Each row has a name. After each piece below comes the name of the row it's from, unless a question asks for something else. Each question is about the rows just above it. Places in a row count from 0.

Columns, left to right: J B S W Y
[-17.5   7.5  51.9 -50.9  52.1] : q156
[-18.0  -5.7  51.2   8.7  85.3] : q626
[ 1.1 -6.3 -2.8 29.7 11.8] : q441
[-1.1 -5.2  1.4 23.6 15.4] : q788
[ 0.8 -6.6 -4.3 30.4 11.3] : q306
[-3.2 -0.8  7.2 -0.5 12.3] : q653
[-3.2 -0.8  7.2 -0.5 10.4] : q691
[ 1.1 -6.2 -4.6 30.6 10.1] : q440
[-13.0 -13.0  35.5  51.6  85.3] : q894
Which column holds [ 1.1 -1.1  0.8 -3.2 -3.2] top down?  J
Which column holds this, read top down? [-5.2 -6.6 -0.8]  B
The row with [-3.2 -0.8  7.2 -0.5 10.4] is  q691
[ 1.4 -4.3] is in which column, read top down?  S

Columns, left to right: N L R U P E
[-26.0   4.1  -6.7  -8.8 -56.5 -12.4] : q669
[ 10.0 -26.0  17.6  18.8  15.9 -14.6] : q811
[ 26.6   4.1  -6.7 -12.4  -8.8 -56.5] : q509
[ 26.6   4.1  -6.7 -12.4  -8.8 -56.5] is in which row?  q509
Which column holds this, read top down? [15.9 -8.8]  P
Which column holds [-12.4 -14.6] top down?  E
[-26.0   4.1  -6.7  -8.8 -56.5] begins in row and place  q669, 0
[  4.1  -6.7 -12.4] begins in row and place  q509, 1
Row and place where [  4.1  -6.7 -12.4  -8.8 -56.5] starts:  q509, 1

Columns, left to right: H K D C
[-14.6 -21.8 -23.7  22.8] : q494
[-63.6 -72.5 -17.5  25.7] : q162
[-20.8 -21.8 -23.7  22.8] : q361
[ 29.9  43.6 -27.8   8.4] : q554
[-23.6 -29.3  30.0 -22.8] : q639
[-39.0 -45.0  -5.7  11.7] : q122
Which column holds [22.8 25.7 22.8] top down?  C
[-21.8  43.6 -29.3] is in which column, read top down?  K
Which column holds [-27.8  30.0  -5.7] top down?  D
Which column holds [-14.6 -63.6 -20.8  29.9] top down?  H
[ 29.9 -23.6 -39.0] is in which column, read top down?  H
Where does [-23.6 -29.3] start? Give its row and place.  q639, 0
Which column holds this, read top down? [-23.7 -17.5 -23.7 -27.8  30.0]  D

Columns, left to right: T A Q F G Z
[ -3.8  15.7  11.3  -3.6  -1.9 -41.4] -> q291
[ 7.7  9.1 -1.7 -6.3 13.6 61.9] -> q898
[  1.6  16.6   7.6   8.4 -23.7 -80.7] -> q351
[  6.3  16.6 -80.7   8.4   7.6 -23.7] -> q99
[ -5.0   3.0  15.2   7.4 -38.5 -61.0] -> q614
[ 9.7  5.3  3.8 22.6 15.3 31.6] -> q903
[  2.6  -8.1   5.1  10.3  -4.5 -51.1] -> q98
Which column holds [ 8.4  7.4 22.6] top down?  F
Row and place where [ 16.6   7.6   8.4 -23.7 -80.7] starts:  q351, 1

Columns, left to right: Tega kabo tarog zed zazov
[-13.2  51.7 -18.9 -17.2  -4.2]  q904
[  8.2 -16.0  -4.2 -18.9 -17.2]  q345
[  7.5 -32.5   1.9 -40.2 -37.3]  q572
[-32.8   1.9 -40.2 -37.3 -22.5]  q224
[  8.8 -39.9   0.6 -53.2 -47.5]  q944
Which column holds this, read top down? [ -4.2   1.9 -40.2   0.6]  tarog
Which column holds this, read top down? [  7.5 -32.8   8.8]  Tega
Which column holds this, read top down? [-18.9  -4.2]  tarog
Which column holds this, read top down? [ -4.2 -17.2]  zazov
[ -4.2 -18.9 -17.2] begins in row and place  q345, 2
Where does [-32.5   1.9 -40.2 -37.3] start? Give its row and place.  q572, 1

Columns, left to right: zose Sabag kopez nadu gem Medi lave Por
[ -5.0 -48.5  12.4  13.1  33.9   6.7  21.4  31.3] = q38
[ 28.8  15.4   5.5  15.8 -77.9  70.1 -47.6  -6.4] = q80
[ 28.8  15.4   5.5  15.8 -77.9  70.1   6.0 -50.1] = q603
[ -5.0 -48.5  12.4  13.1  33.9   6.7  21.4  26.4] = q449
[ 12.4  13.1  33.9   6.6  21.4  70.1 -47.6  -6.4] = q887
Where does [ 15.8 -77.9  70.1 -47.6  -6.4] start? Give its row and place.  q80, 3
[15.8 13.1  6.6] is in which column, read top down?  nadu
q: [ -5.0 -48.5  12.4  13.1  33.9   6.7  21.4  26.4]  q449

Columns, left to right: Teli lodat Zefus tor vik Kora Fiviz
[  1.8   7.9  29.2  26.4 -44.0 -32.5  -0.9] -> q106
[ 80.4 -53.6  -3.3  55.3 -46.8  48.2 -56.9] -> q586
[ -3.3 -26.0   6.6  55.3 -46.8  48.2   1.1] -> q325
[ 80.4 -53.6  -3.3  55.3 -46.8  48.2 -36.0] -> q335
[ 12.7 -14.4  83.6  12.5 -48.7  15.2 -49.7] -> q246
[-53.6  -3.4 -26.0   6.6 -53.1  29.9 -23.0] -> q675
[-11.4 -23.5 -29.5  -9.0 -45.3  58.6 -46.5] -> q379
q: [ 80.4 -53.6  -3.3  55.3 -46.8  48.2 -36.0]  q335
Row and place where [ -3.4 -26.0   6.6] starts:  q675, 1
[  6.6 -53.1  29.9] begins in row and place  q675, 3
[ -0.9 -56.9] is in which column, read top down?  Fiviz
Row and place where [-26.0   6.6  55.3 -46.8  48.2] starts:  q325, 1
Row and place where [ 12.5 -48.7  15.2 -49.7] starts:  q246, 3
Which column holds [-3.3 80.4] top down?  Teli

